Where the symbols take the objects:
%: Fum->Baf, Lor->Kof, Zun->Bik, Mik->Zun, Sur->Mik, Bik->Rir, Sab->Zez, Sep->Mit, Tof->Sem, Mib->Zin, Bev->Lek, Tis->Mag, Lun->Pef, Gat->Dit, Buz->Lor, Zik->Zep, Sem->Vap, Vem->Bev, Vap->Sab, Viz->Luk, Kof->Bul, Luk->Gat, Moz->Soz, Soz->Bov, Giv->Sep, Dud->Rok, Bul->Fum, Zin->Lun, Puv->Vem, Lek->Mib, Sel->Sur, Bez->Tib, Lev->Bez, Rok->Viz, Dez->Puv, Pef->Tel, Vum->Dip, Bov->Giv, Baf->Lev, Dit->Tis, Rir->Buz, Nav->Moz, Dip->Tof, Zep->Sel, Mit->Vum, Mev->Dez, Zez->Mev, Tel->Nav, Mag->Zik, Tib->Dud
~: Fum->Puv, Lor->Lek, Zun->Pef, Mik->Tel, Sur->Nav, Bik->Lun, Sab->Tib, Sep->Tis, Tof->Viz, Mib->Buz, Bev->Kof, Tis->Sep, Lun->Bik, Gat->Vum, Buz->Mib, Zik->Bov, Sem->Rok, Vem->Bul, Vap->Dud, Viz->Tof, Kof->Bev, Luk->Dip, Moz->Sel, Soz->Zep, Giv->Mag, Dud->Vap, Bul->Vem, Zin->Rir, Puv->Fum, Lek->Lor, Sel->Moz, Bez->Zez, Lev->Mev, Rok->Sem, Dez->Baf, Pef->Zun, Vum->Gat, Bov->Zik, Baf->Dez, Dit->Mit, Rir->Zin, Nav->Sur, Dip->Luk, Zep->Soz, Mit->Dit, Mev->Lev, Zez->Bez, Tel->Mik, Mag->Giv, Tib->Sab

The rows follow the links: the fewer symbols apart two objects are, the more alike their rows tend to be.

Each row is also shifted at random along 6 hidden directions that mean nothing.

Each row, then its object:
+28	-12	-9	-15	-10	+10	-29	-21	+15	+16	-12	0	+6	-1	-34	+34	+6	+30	+5	+30	+8	-30	-2	-25	+5	+25	-7	+18	-24	+10	+17	-26	+7	+6	-5	+19	-33	+7	-29	-7	-25	-22	+27; object Mit
-97	-16	-33	+2	+5	-27	-11	+1	+17	-9	-12	+14	+31	-6	+10	-34	+9	+4	+31	-23	-5	-7	+34	+12	+7	+20	-3	+42	-8	-32	+51	-10	+21	+28	-17	-11	+10	+19	-41	+25	+4	-21	+28; object Tis
+18	-7	+1	-1	-5	-21	+35	+37	-13	-19	-1	+7	+2	-2	-12	+7	+4	-2	+25	-18	-19	-27	+17	+13	-17	-3	+26	-18	-1	+12	-8	-13	+32	-7	-6	-22	+11	-13	-19	+2	+16	+18	-19; object Tof
+13	-25	+24	+4	-8	-24	+32	+29	+15	-15	+15	+11	+17	-12	+5	+10	-4	+3	-6	-36	-28	-17	+7	+39	-32	+23	+18	-13	-6	+28	-19	-8	+22	-12	-16	-5	+4	-14	+12	+5	+4	+31	-12; object Zep
-61	-4	+12	-11	+39	+6	-18	+17	-16	+45	-5	-5	-23	+79	-4	+9	-25	-39	-18	-1	-82	-2	-24	+7	-19	+20	-37	-16	+35	+3	-38	+3	-19	+3	-16	+18	+7	-44	+1	+3	-27	+7	+30; object Soz
+4	+11	+47	+17	-6	+22	+9	-9	+6	-2	+34	-31	-5	+8	-11	+46	-25	+0	-39	-4	+8	-5	-9	+23	-14	-9	-17	-4	-13	+11	-2	+4	+6	+8	-17	-21	+26	+3	+28	+22	-26	+39	-7; object Zin
-26	+19	-1	+17	+7	+16	-21	-23	-6	+5	+16	-17	-10	-21	+17	-17	-10	-2	-24	+21	+57	+31	-17	-9	+21	-28	-5	+14	-1	-1	+23	+27	-23	+8	+3	+20	-9	+29	+15	+2	-3	-18	-4; object Rok
-47	-10	-7	-23	+34	-17	+15	+33	-8	+28	-17	+7	-33	+55	-7	-3	-5	-38	+20	-8	-77	-5	-9	-3	-11	+26	-7	-41	+24	+4	-33	-1	-9	-2	-3	+9	+2	-59	-20	-17	+4	-12	+4; object Bik
+51	-5	-35	-23	+16	-17	+29	-25	+22	+10	-5	+12	-9	-7	+6	-26	+17	-5	+41	-6	+14	+11	+10	-28	+30	+15	+22	-14	-25	-25	+24	+5	-8	+16	+29	+15	-23	-23	-32	-30	+16	-52	+0; object Dez
+87	-3	-29	+6	-37	+7	-35	+12	-12	-35	-29	+6	+15	-27	-19	-3	+21	+37	+21	+28	+12	-23	+2	-29	-5	-13	+4	+34	+7	+21	-11	-16	+16	-30	-8	-3	-24	+39	+2	-8	+7	+2	-5; object Dip
+7	+6	-3	-25	+14	+8	-7	-3	-22	+26	-15	+10	-19	+24	-12	+10	+4	-14	-8	+20	-16	-2	-12	-19	+5	+4	+1	-21	+17	-4	-19	-10	-20	-7	+15	+16	-3	-25	-10	-16	-1	-8	+13; object Rir
+23	-7	-12	+22	+12	+6	-30	-6	+10	+8	+2	-32	-31	-3	-14	0	-16	+5	+28	+40	+19	-6	-33	-45	+9	0	-27	+24	-32	+23	+24	+27	-2	+20	-37	+33	-70	+19	-24	-18	-28	-56	-6; object Tel
+38	+9	-12	+2	+6	-1	-8	-14	-7	+0	-9	+23	+26	-9	+35	-37	+2	-9	-17	-22	+19	+26	-6	+14	+9	-16	+12	+21	+20	-13	-1	+18	-21	-10	+17	+10	+9	+11	+17	+7	+9	+7	+15; object Luk
-18	-9	+20	+21	-10	-36	+72	+22	+25	-38	+19	+12	+15	-49	+45	-34	+10	-11	+10	-59	+7	+28	+33	+59	-10	-7	+36	-25	-5	-5	-3	+17	+22	-13	+5	-33	+35	-9	+39	+10	+43	+19	-45; object Bez
-73	-16	+4	-14	+40	-16	+29	+20	-1	+34	+9	-16	-50	+32	-26	+26	-25	-32	+38	+10	-23	-26	-9	-19	+0	+26	-1	-41	-33	+18	+30	+3	+14	+44	-32	+19	-39	-42	-73	-15	-12	-44	-5; object Mik
-39	-1	-17	-7	-5	-5	-14	-31	+42	+7	-13	+5	0	-9	+12	-31	+25	+17	+8	-4	-6	+24	+17	-5	+17	+32	-20	0	-6	-27	+1	-8	-18	-8	+25	+3	+1	-3	+23	-15	+9	-40	+10; object Puv
-5	-3	-2	+1	-1	-5	+18	-27	+38	-4	+13	-8	+14	-8	-3	+7	+7	+16	+14	-14	+14	0	+22	+0	+13	+17	-11	+15	-35	-26	+39	-3	+17	+22	+1	-15	+5	+9	-15	+7	-4	-13	+7; object Lek

From each start, follow one symbol. Which object do you reach?
Answer with the object's name.
---
+32	+4	+4	-11	+37	-22	+68	+3	+10	+3	+27	-15	-2	+53	-16	+21	-13	-27	+48	-37	-27	-23	+21	+4	+5	+13	+4	-13	-42	-23	+50	-2	+40	+64	-21	-30	+11	-35	-82	+15	-12	+1	+3
~ Buz
---
+31	-27	-22	+11	-16	-12	-16	+23	+25	-11	-20	-6	-8	-34	-6	-19	+12	+26	+29	+24	-7	-9	-16	-20	-7	+18	-5	+3	-14	+39	-18	+11	+10	-24	-20	+25	-61	+14	+10	-26	+2	-43	-18
% Mik
---
-67	-23	-13	-15	+19	-47	+48	+2	+49	+3	+2	+2	-30	-36	+14	-32	+16	-13	+39	-25	+6	+15	+22	+6	+15	+31	+26	-43	-33	-11	+27	+11	+8	+16	+17	+10	-19	-33	-23	-30	+37	-63	-29
~ Bez
---
+18	-21	+10	+7	-20	-26	+25	+7	+26	-23	+7	+18	+35	-47	+13	-8	+8	+20	-2	-36	+10	-10	+19	+41	-21	+16	+31	+5	-17	+18	+7	-6	+26	-5	-6	-4	+0	+12	+7	+12	+4	+20	-6
~ Bov
---
+8	+21	+24	-6	-3	+22	+8	-34	+1	+7	+16	-5	+13	+12	-4	+27	-2	+6	-32	-11	+12	+6	+10	+15	+11	-3	-4	+1	-7	-26	+9	-12	-9	+7	+19	-17	+33	+4	+11	+11	-9	+25	+17
~ Kof
---
+16	-9	-4	-9	+14	-2	-9	+8	-12	+21	-7	-6	-28	+8	-14	+8	-6	-6	+10	+27	0	-9	-23	-26	+0	+6	+2	-21	-5	+23	-10	+7	-12	+1	-2	+32	-39	-17	-18	-28	-8	-32	-5
~ Pef
---
-126	-11	+25	+2	-38	+11	-42	+6	+23	-2	-6	-5	+13	-18	-17	+23	+4	+32	-35	+12	-12	-9	+14	+27	-21	+29	-21	+4	+13	+4	-20	-36	+8	-26	-5	-15	+29	+12	+47	+14	-5	+22	+8
~ Gat
---
-6	-12	+33	-7	-5	-3	+16	-32	+22	+15	+26	+0	+18	-24	-14	+43	-17	+23	-28	-10	+50	-20	+11	+20	-4	+20	+16	+6	-48	+11	+51	-13	+16	+30	-6	+10	-8	+11	-28	+13	-27	+8	+12
~ Giv
---
-52	-33	+17	+3	-2	-36	+43	+11	+35	-6	+20	+1	-2	-51	-1	+3	-8	+8	+16	-23	+30	-17	+17	+25	-10	+23	+37	-16	-53	+31	+38	+5	+32	+24	-16	+10	-25	-5	-27	-2	+7	-20	-23
% Sur
---
-50	+7	-12	+13	-34	+12	-33	+3	+15	-30	-13	-12	+5	-15	-8	-5	+22	+28	+11	+14	-1	+6	+25	-4	+1	+0	-28	+21	+7	-22	-5	-18	+16	-15	+1	-34	+26	+23	+33	+15	+15	+2	-2
~ Puv
---
+73	-7	-22	-7	-10	-9	-10	-42	+19	-9	-4	+28	+45	-46	+19	-23	+16	+33	-2	-8	+59	+6	+6	+1	+12	+7	+24	+38	-27	-8	+40	+2	-5	+2	+12	+21	-22	+30	-15	+4	-1	-16	+24
% Tis
---
+43	-8	+36	+16	+16	+5	+6	+6	+20	+16	+22	-35	-29	+25	-13	+32	-31	-11	-15	+9	-38	+0	-30	-2	-18	+15	-32	-19	-23	+39	-25	+16	+3	+8	-34	+9	-24	-17	+20	-9	-30	+1	-14
~ Zun
---
+53	+12	+13	-33	+0	-2	+49	-34	+1	+2	+13	+14	+11	-17	-11	+28	+4	+9	-5	-19	+53	-11	+26	+9	+20	+3	+50	-20	-31	-22	+45	-20	+8	+24	+37	-10	+16	-14	-47	-1	+4	+17	+8
% Bul
---
+28	-10	-10	-9	-15	-3	-23	+9	-10	-4	-29	+38	+37	+5	+6	-13	+14	+14	-15	-13	-24	-3	+5	+14	-14	+10	+6	+18	+33	-4	-30	-21	-3	-30	+7	+2	+16	+3	+14	+3	+4	+25	+28
~ Tis
---
+26	-7	-13	-9	+16	-8	+26	+13	+2	+5	-4	-10	-38	+3	-17	+8	0	-8	+36	+15	-4	-1	-9	-30	+10	+5	+8	-31	-19	+12	+5	+12	+4	+13	+0	+12	-33	-24	-28	-28	+10	-41	-19
~ Tib
---
-40	-11	-9	-5	-27	-8	-25	-1	-3	-6	-16	+45	+47	-37	+31	-40	+18	+11	-33	-23	+16	+16	+16	+36	-10	+1	+19	+19	+34	-12	-18	-10	-14	-34	+25	+13	+25	+22	+39	+8	+17	+21	+21
~ Mag
---
+46	+11	-20	-24	+10	+16	-24	-18	-13	+31	-17	0	-16	+32	-27	+21	+3	+3	+5	+35	-6	-9	-14	-45	+20	+8	-11	-8	+3	-8	-4	-17	-20	+4	+13	+21	-19	-13	-29	-21	-12	-22	+20
~ Mib
